Below are the code and all the weights of a small trained network. Each question names an input and a class and asks about switching units off, where a switched-off unit gives its printed mean instead of its output.

import numpy as np


def w(rows, s, z=0):
    codes = np.array(rows[::2]) - 128.0
    scale = np.full(codes.shape[1], s)
    scale[-1] = z or s
    return codes * scale


def f(y):
    return np.maximum(y, 0)


def log_softmax(a):
    a = a - a.max(-1, keepdims=True)
    return a - np.log(np.exp(a).sum(-1, keepdims=True))


def net(x, mask):
    res = np.array(x, float).reshape(1, 7) / 4 @ E
    y = f(res @ A[0][:, :-1].T + A[0][:, -1])
    res = res + np.where(mask, y, B[0][:, -1]) @ B[0][:, :-1]
    return log_softmax(res[-1] @ U[:, :-1].T + U[:, -1])


A, B = {}, {}
E = w([
[102,181,96,102,53],'x0',
[12,133,121,84,166],'x1',
[139,209,117,155,197],'x2',
[155,208,65,53,160],'x3',
[175,45,167,50,161],'x4',
[170,82,10,132,98],'x5',
[133,67,77,165,173],'x6',
],0.011)
A[0] = w([
[183,176,77,94,78,227],'N0',
[144,196,98,190,127,108],'N1',
[97,150,61,8,197,161],'N2',
[112,175,123,43,82,226],'N3',
[172,42,121,101,102,204],'N4',
[47,106,174,151,128,177],'N5',
[80,104,78,112,124,118],'N6',
[134,220,57,175,133,60],'N7',
[125,176,45,195,94,39],'N8',
[91,48,72,172,129,158],'N9',
[121,111,181,129,238,106],'N10',
[107,130,139,239,152,203],'N11',
[97,187,172,27,78,105],'N12',
[140,78,44,25,184,140],'N13',
[146,118,62,110,211,120],'N14',
[143,112,141,108,63,93],'N15',
[146,105,174,127,181,2],'N16',
[35,188,137,125,108,247],'N17',
[169,135,205,129,168,136],'N18',
[138,131,82,58,163,62],'N19',
[75,179,163,129,101,172],'N20',
[193,117,159,127,150,169],'N21',
],0.011,0.0028)
B[0] = w([
[196,129,102,52,113,238],'N0',
[193,216,90,127,141,206],'N1',
[17,123,47,143,253,254],'N2',
[29,166,119,11,102,229],'N3',
[118,12,138,120,107,231],'N4',
[89,144,189,199,133,215],'N5',
[79,154,71,150,130,175],'N6',
[180,224,86,138,139,229],'N7',
[213,155,28,102,75,212],'N8',
[167,59,75,219,62,209],'N9',
[141,103,179,152,180,225],'N10',
[199,190,150,209,104,205],'N11',
[27,83,174,46,94,242],'N12',
[107,69,66,93,156,250],'N13',
[134,148,119,118,196,212],'N14',
[132,116,166,111,13,173],'N15',
[210,115,148,118,144,177],'N16',
[41,244,169,114,66,248],'N17',
[194,100,224,69,190,202],'N18',
[99,137,61,77,195,191],'N19',
[61,189,186,106,86,214],'N20',
[198,96,166,71,120,192],'N21',
],0.0064,0.011)
U = w([
[109,45,83,207,72,67],'0',
[49,189,155,84,128,5],'1',
[158,105,117,78,87,172],'2',
[166,104,204,139,216,220],'3',
[99,193,188,225,140,196],'4',
[86,109,56,121,245,128],'5',
[172,206,50,167,147,112],'6',
],0.011,0.0024)

Each question gives the input, the list of numbers given to net, and the class t.
The units are the neurons (one row each of A and B). Each row of codes is followed by its name. A weight is (code - 128) times the scale printed after its matrix; where a second scale follows, it is the last column's (A, B and U).
mask holds one flag per neuron, in row order. A switched-off neuron (its flag False) gives its mean, the last column of its row in B, instead of its output. The means were averaged over made-up inputs and are rounded, as every weight is.
A unit's drop is (log p(t) with every unit on - log p(t) with that unit switched off) / (log p(t) with every unit on - log p(t) with every unit switched off).
The circuit of an input: a set's keep is (log p(t) with only the set's units on - log p(t) with every unit switched off) / (log p(t) with every unit on - log p(t) with every unit switched off). Starting from the 12 units with the biggest drops (on a tie, the unit counted first), units are removed one at a time, each time the one whose removal leaves the highest keep (on an exact tie, the one counted first), for as long as the keep stays at least 0.8.
units of the circuit, in order: the units of the circuit, biggest drop first
top k neurons: the k neurons with the biggest drops, biggest first
drop of u: that unit's drop, to one decimal
input [-3,2,-2,1,-6,-1,4], class 4: top 2 neurons	[N0; N13]
input [-3,1,6,-8,-2,6,8], class 0: units of the circuit, in order	[N9]
input [-4,2,-3,1,-4,-1,6], class 4: units of the circuit, in order	[N11; N2]
input [-4,1,8,6,-2,-8,1], class 4: units of the circuit, in order	[N10; N13; N0]
input [7,-3,1,8,0,2,4], class 5: top 3 neurons	[N2; N13; N19]
input [6,-7,2,3,6,-7,3], class 3: top 3 neurons	[N18; N8; N17]
input [7,-7,3,6,7,-1,2], class 5: top 2 neurons	[N2; N19]
input [1,-6,5,-2,8,2,-5], class 3: top 3 neurons	[N18; N8; N3]
input [1,-4,-2,8,-1,6,-1], class 5: top 4 neurons	[N2; N13; N19; N11]
input [-2,-4,4,6,3,-4,-3], class 3: drop of N18	0.3
input [-8,3,-8,-2,-4,-6,-8], class 4: drop of N17	-0.1
input [3,1,3,-6,-4,5,-3], class 6: drop of N11	0.0
